Here is a tiny trained network, its code and every weight. The questions are about switching its units off for an input and a target symbol, where a switched-off unit gives its printed mean instead of its output.

import numpy as np


def w(rows, s, z=0):
    codes = np.array(rows[::2]) - 128.0
    scale = np.full(codes.shape[1], s)
    scale[-1] = z or s
    return codes * scale


def f(y):
    return np.maximum(y, 0)


def softmax(a):
    e = np.exp(a - a.max(-1, keepdims=True))
    return e / e.sum(-1, keepdims=True)


def log_softmax(a):
    a = a - a.max(-1, keepdims=True)
    return a - np.log(np.exp(a).sum(-1, keepdims=True))


def net(x, mask):
    ids = ['αγδεζηθλμξπστφψω'.index(c) for c in x.split()]
    T = len(ids)
    res = E[ids] + P[:T]
    u = 0
    for l in range(2):
        r = res
        for j in range(3):
            rows = slice(2 * j, 2 * j + 2)
            q, k, v = (r @ M[l][rows].T for M in (Q, K, V))
            z = softmax(np.where(np.tri(T) > 0, q @ k.T / 2**0.5, -1e9)) @ v
            o = O[l][rows]
            res = res + np.where(mask[u + j], z, o[:, -1]) @ o[:, :-1]
        u += 3
        y = f(res @ A[l][:, :-1].T + A[l][:, -1])
        res = res + np.where(mask[u : u + 16], y, B[l][:, -1]) @ B[l][:, :-1]
        u += 16
    return log_softmax(res[-1] @ U[:, :-1].T + U[:, -1])


Q, K, V, O, A, B = {}, {}, {}, {}, {}, {}
E = w([
[152,74,90,99,197,179,127,93,206],'α',
[152,112,136,151,191,116,100,78,142],'γ',
[96,114,98,182,194,125,50,62,117],'δ',
[105,138,43,156,111,159,65,88,125],'ε',
[134,165,94,179,90,99,88,152,87],'ζ',
[192,115,98,126,45,171,165,76,138],'η',
[137,142,61,153,93,111,87,157,134],'θ',
[141,135,90,176,145,102,72,132,125],'λ',
[165,97,170,156,192,102,119,51,116],'μ',
[182,136,148,166,144,62,128,135,110],'ξ',
[164,68,213,111,182,161,231,213,117],'π',
[163,74,159,132,188,204,171,41,180],'σ',
[160,167,200,47,104,67,115,255,106],'τ',
[66,201,49,192,87,135,51,96,102],'φ',
[166,200,106,143,50,91,106,175,109],'ψ',
[102,98,74,130,186,170,78,44,190],'ω',
],0.006)
P = w([
[114,30,156,193,80,148,74,177,176],'0',
[253,182,83,71,223,116,186,151,60],'1',
[169,94,185,172,137,33,116,66,206],'2',
[198,179,91,64,181,179,178,143,68],'3',
[176,95,180,174,126,40,117,68,194],'4',
[169,177,98,60,161,187,168,127,55],'5',
[157,84,182,166,142,48,88,71,199],'6',
[150,183,101,50,156,180,178,121,44],'7',
[154,81,202,164,135,51,84,96,194],'8',
],0.0053)
Q[0] = w([
[91,14,39,211,194,194,142,30,215],'0.h1',
[96,169,2,153,46,184,52,74,130],'0.h1',
[149,156,23,196,12,36,76,96,168],'0.h2',
[41,79,58,162,31,188,150,69,78],'0.h2',
[112,111,25,184,133,167,78,4,191],'0.h3',
[140,112,188,115,193,77,167,223,134],'0.h3',
],0.0069)
K[0] = w([
[146,130,25,137,218,192,168,55,112],'0.h1',
[162,248,18,90,161,65,118,105,83],'0.h1',
[63,149,16,169,157,195,38,11,159],'0.h2',
[148,168,78,96,245,221,196,43,111],'0.h2',
[95,180,10,159,129,167,81,17,152],'0.h3',
[93,62,254,139,169,91,141,233,158],'0.h3',
],0.006)
V[0] = w([
[230,203,87,46,100,75,163,201,39],'0.h1',
[199,164,192,37,197,114,197,175,54],'0.h1',
[101,101,58,217,208,113,82,56,183],'0.h2',
[128,183,75,100,2,99,110,153,98],'0.h2',
[162,81,160,108,231,169,204,120,129],'0.h3',
[69,205,158,140,161,28,37,200,66],'0.h3',
],0.005)
O[0] = w([
[177,168,138,198,192,80,168,119,87,211],'0.h1',
[172,193,174,144,100,56,164,66,86,248],'0.h1',
[115,104,113,65,125,114,54,100,192,18],'0.h2',
[64,113,115,154,199,166,189,254,101,100],'0.h2',
[170,189,152,62,115,58,85,82,165,212],'0.h3',
[110,63,93,234,78,104,135,70,108,140],'0.h3',
],0.0063,0.0014)
A[0] = w([
[145,112,146,188,90,113,145,68,123,157],'0.n1',
[156,199,106,109,186,188,182,138,63,155],'0.n2',
[113,179,128,107,151,69,75,151,132,139],'0.n3',
[116,69,162,105,124,148,123,208,163,174],'0.n4',
[148,135,131,155,167,126,95,45,184,171],'0.n5',
[186,165,68,60,112,205,136,151,84,210],'0.n6',
[134,104,162,215,81,55,87,147,155,188],'0.n7',
[40,77,57,188,74,210,123,212,126,131],'0.n8',
[90,64,136,174,172,184,141,185,129,142],'0.n9',
[162,128,140,158,168,170,133,135,132,201],'0.n10',
[141,151,82,182,130,90,113,68,103,157],'0.n11',
[139,165,111,120,52,66,94,118,149,161],'0.n12',
[25,66,43,76,99,200,59,105,199,84],'0.n13',
[117,111,171,66,63,132,57,160,205,147],'0.n14',
[140,144,119,88,170,209,126,69,109,150],'0.n15',
[2,154,101,125,126,151,140,158,156,2],'0.n16',
],0.0068,0.0057)
B[0] = w([
[211,71,148,102,168,184,95,166,191,199],'0.n1',
[133,147,103,34,111,83,105,139,55,240],'0.n2',
[173,56,79,95,197,216,213,120,132,176],'0.n3',
[227,32,115,156,145,185,123,139,152,186],'0.n4',
[184,61,165,109,92,118,149,164,139,222],'0.n5',
[127,152,116,42,147,131,213,193,57,254],'0.n6',
[143,80,218,148,59,154,130,141,127,252],'0.n7',
[86,102,63,193,150,237,122,204,67,158],'0.n8',
[171,53,64,183,126,204,109,175,116,152],'0.n9',
[172,120,144,99,99,117,148,174,108,243],'0.n10',
[163,104,122,29,186,184,217,190,147,196],'0.n11',
[183,37,149,151,186,201,147,122,147,201],'0.n12',
[133,56,40,96,196,157,50,93,185,156],'0.n13',
[204,48,105,60,144,122,109,71,225,181],'0.n14',
[119,152,133,64,91,122,200,197,90,180],'0.n15',
[228,78,64,253,171,8,57,149,180,130],'0.n16',
],0.0064,0.0043)
Q[1] = w([
[221,3,248,198,9,185,140,145,219],'1.h1',
[67,118,183,241,82,42,19,29,232],'1.h1',
[196,31,225,172,47,185,147,148,173],'1.h2',
[59,182,64,169,192,67,86,88,137],'1.h2',
[87,204,189,130,19,39,131,115,102],'1.h3',
[80,204,189,123,5,31,124,118,102],'1.h3',
],0.0057)
K[1] = w([
[145,45,124,129,35,214,65,214,132],'1.h1',
[213,91,133,138,174,106,146,177,176],'1.h1',
[80,120,114,96,55,174,61,182,105],'1.h2',
[152,151,97,141,212,107,179,139,100],'1.h2',
[246,3,246,242,55,192,41,12,251],'1.h3',
[215,16,246,240,28,200,22,2,246],'1.h3',
],0.0073)
V[1] = w([
[93,160,201,240,10,141,227,224,16],'1.h1',
[181,154,253,67,38,30,136,44,188],'1.h1',
[53,119,76,186,141,143,52,112,117],'1.h2',
[164,155,93,20,236,155,225,143,133],'1.h2',
[122,105,127,182,25,176,121,150,151],'1.h3',
[99,105,187,191,80,158,86,84,201],'1.h3',
],0.0057)
O[1] = w([
[110,161,247,102,171,245,72,151,183,96],'1.h1',
[112,68,138,218,23,128,182,168,198,28],'1.h1',
[168,153,96,99,170,101,57,48,102,111],'1.h2',
[102,141,35,118,126,128,253,219,112,144],'1.h2',
[132,162,171,100,120,85,156,90,138,88],'1.h3',
[75,170,152,123,145,75,157,98,108,3],'1.h3',
],0.0061,0.014)
A[1] = w([
[72,221,144,118,143,116,142,139,85,142],'1.n1',
[111,80,56,139,133,172,88,126,117,164],'1.n2',
[91,210,178,129,173,162,57,56,144,87],'1.n3',
[154,184,164,114,197,127,64,87,127,106],'1.n4',
[4,243,226,254,19,18,14,14,251,1],'1.n5',
[148,104,184,150,131,183,112,144,210,136],'1.n6',
[140,200,179,75,197,151,81,116,83,137],'1.n7',
[103,82,207,195,103,180,115,153,217,146],'1.n8',
[105,97,125,195,63,135,169,134,229,77],'1.n9',
[83,182,86,154,127,55,102,40,100,39],'1.n10',
[135,183,101,133,159,87,70,51,90,76],'1.n11',
[99,175,198,144,162,200,108,141,223,75],'1.n12',
[52,217,88,187,126,84,194,18,88,44],'1.n13',
[105,93,134,167,60,138,176,163,229,90],'1.n14',
[107,171,195,123,146,188,132,135,186,95],'1.n15',
[173,58,159,191,94,114,91,90,191,185],'1.n16',
],0.0074,0.0073)
B[1] = w([
[57,120,188,106,36,83,173,103,200,147],'1.n1',
[144,177,220,125,88,93,175,117,159,194],'1.n2',
[143,148,84,176,23,149,85,130,225,170],'1.n3',
[61,104,112,169,161,180,174,82,114,207],'1.n4',
[7,1,4,2,253,252,250,254,4,128],'1.n5',
[97,180,105,105,175,85,126,164,130,190],'1.n6',
[89,99,84,158,92,159,177,156,170,253],'1.n7',
[131,170,145,129,165,106,203,176,213,183],'1.n8',
[59,135,103,47,130,146,113,103,47,159],'1.n9',
[155,241,89,123,56,92,84,186,122,146],'1.n10',
[102,169,198,160,138,98,146,55,130,183],'1.n11',
[61,118,87,141,145,82,31,166,29,162],'1.n12',
[146,105,81,107,133,196,140,234,141,128],'1.n13',
[58,145,104,41,118,160,124,100,53,165],'1.n14',
[76,133,74,130,132,79,65,161,65,160],'1.n15',
[122,139,210,195,95,98,110,93,118,193],'1.n16',
],0.0075,0.014)
U = w([
[136,97,55,225,146,93,221,162,242,33],'α',
[206,96,167,217,31,138,94,133,176,183],'γ',
[155,180,185,73,91,103,18,98,72,159],'δ',
[76,173,121,66,236,115,129,102,8,1],'ε',
[135,66,127,204,97,188,171,109,254,114],'ζ',
[239,84,85,59,201,228,102,184,84,192],'η',
[92,57,152,153,227,143,186,86,127,102],'θ',
[111,49,182,127,220,129,120,87,64,127],'λ',
[120,76,206,167,46,150,71,102,81,173],'μ',
[215,162,235,180,122,127,143,117,224,136],'ξ',
[67,220,194,55,62,134,209,141,184,178],'π',
[43,70,78,93,106,106,107,123,54,54],'σ',
[101,166,134,172,165,64,76,195,157,178],'τ',
[111,227,92,196,107,140,178,112,175,97],'φ',
[73,121,37,113,97,181,61,140,120,44],'ψ',
[149,226,57,118,83,83,104,161,179,46],'ω',
],0.0047,0.0046)

Each question gives the input, a string of symbols that net reads in full, and the target symbol t.
The units are the heads (2 rows each of Q, K, V and O) and the neurons (one row each of A and B). Each row of codes is followed by its name. A weight is (code - 128) times the scale printed after its matrix; where a second scale follows, it is the last column's (O, A, B and U).
mask holds one flag per unit, layer by layer, with each layer's heads first. A switched-off unit (its flag False) gives its mean, the last column of its rows in O or B, instead of its output. The means were averaged over made-up inputs and are rounded, as every weight is.
A unit's drop is (log p(t) with every unit on - log p(t) with that unit switched off) / (log p(t) with every unit on - log p(t) with every unit switched off).
most important unit: the unit with the biggest drop
top k neurons: the k neurons with the biggest drops, biggest first
top k neurons in layer l: the k neurons of layer l with the biggest drops, biggest first
heads that matter: for each layer, one digit per head in row order, 1 if its drop is at least 0.15 and else 0, layers parted by /
input τ τ θ α ε η ε θ δ, target τ: heads that matter => 011 / 100
input τ σ μ, target τ: heads that matter => 011 / 100
input ε τ π η ε π, target π: most important unit => 0.h3
input π η θ α τ η τ ω φ, target π: heads that matter => 001 / 110
input ψ δ π τ δ, target ψ: heads that matter => 111 / 100
input θ π π, target θ: heads that matter => 111 / 110
input τ π η τ τ ψ, target η: heads that matter => 101 / 000
input φ η ψ τ ε, target φ: top 2 neurons in layer 1 => (1.n7, 1.n3)
input τ τ η μ τ τ τ γ ε, target τ: top 2 neurons => (1.n12, 1.n6)
input η ε τ η, target π: heads that matter => 011 / 001
input τ τ ζ ζ τ τ, target π: heads that matter => 010 / 001
input σ δ γ, target σ: heads that matter => 111 / 110
input π τ τ μ μ ψ ψ ξ, target η: heads that matter => 000 / 000
input ψ σ η η π μ π τ τ, target ψ: heads that matter => 111 / 100
input ε η α τ η ψ σ, target ε: top 4 neurons in layer 0 => (0.n13, 0.n8, 0.n14, 0.n9)
input μ τ α, target μ: top neuron => (1.n16)
input θ σ θ π τ, target θ: top 3 neurons in layer 1 => (1.n4, 1.n11, 1.n7)
input π ψ ψ, target π: top 3 neurons => (1.n8, 1.n14, 1.n9)
input π ζ τ ζ ξ τ π, target π: top 2 neurons => (1.n8, 1.n14)
input θ τ τ σ τ, target θ: heads that matter => 101 / 110
input τ τ τ π ε ξ ζ, target τ: top neuron in layer 1 => (1.n12)
input τ φ α, target τ: top 2 neurons => (1.n12, 1.n6)
input ε τ α ζ μ, target ε: top 3 neurons => (0.n13, 0.n8, 0.n14)
input ε τ π γ τ δ η τ φ, target ε: top 4 neurons in layer 0 => (0.n13, 0.n8, 0.n14, 0.n9)
input τ η τ φ, target η: top 4 neurons in layer 0 => (0.n11, 0.n6, 0.n2, 0.n7)
input τ φ τ δ π η, target η: top 2 neurons => (0.n11, 0.n7)
input σ τ σ ψ π, target σ: most important unit => 1.h1
input τ η σ ζ, target η: heads that matter => 000 / 001
input ζ τ τ ψ ω π ζ, target ζ: top 3 neurons in layer 1 => (1.n3, 1.n7, 1.n4)
input ζ τ τ τ π σ ε, target ζ: top 2 neurons in layer 0 => (0.n8, 0.n13)
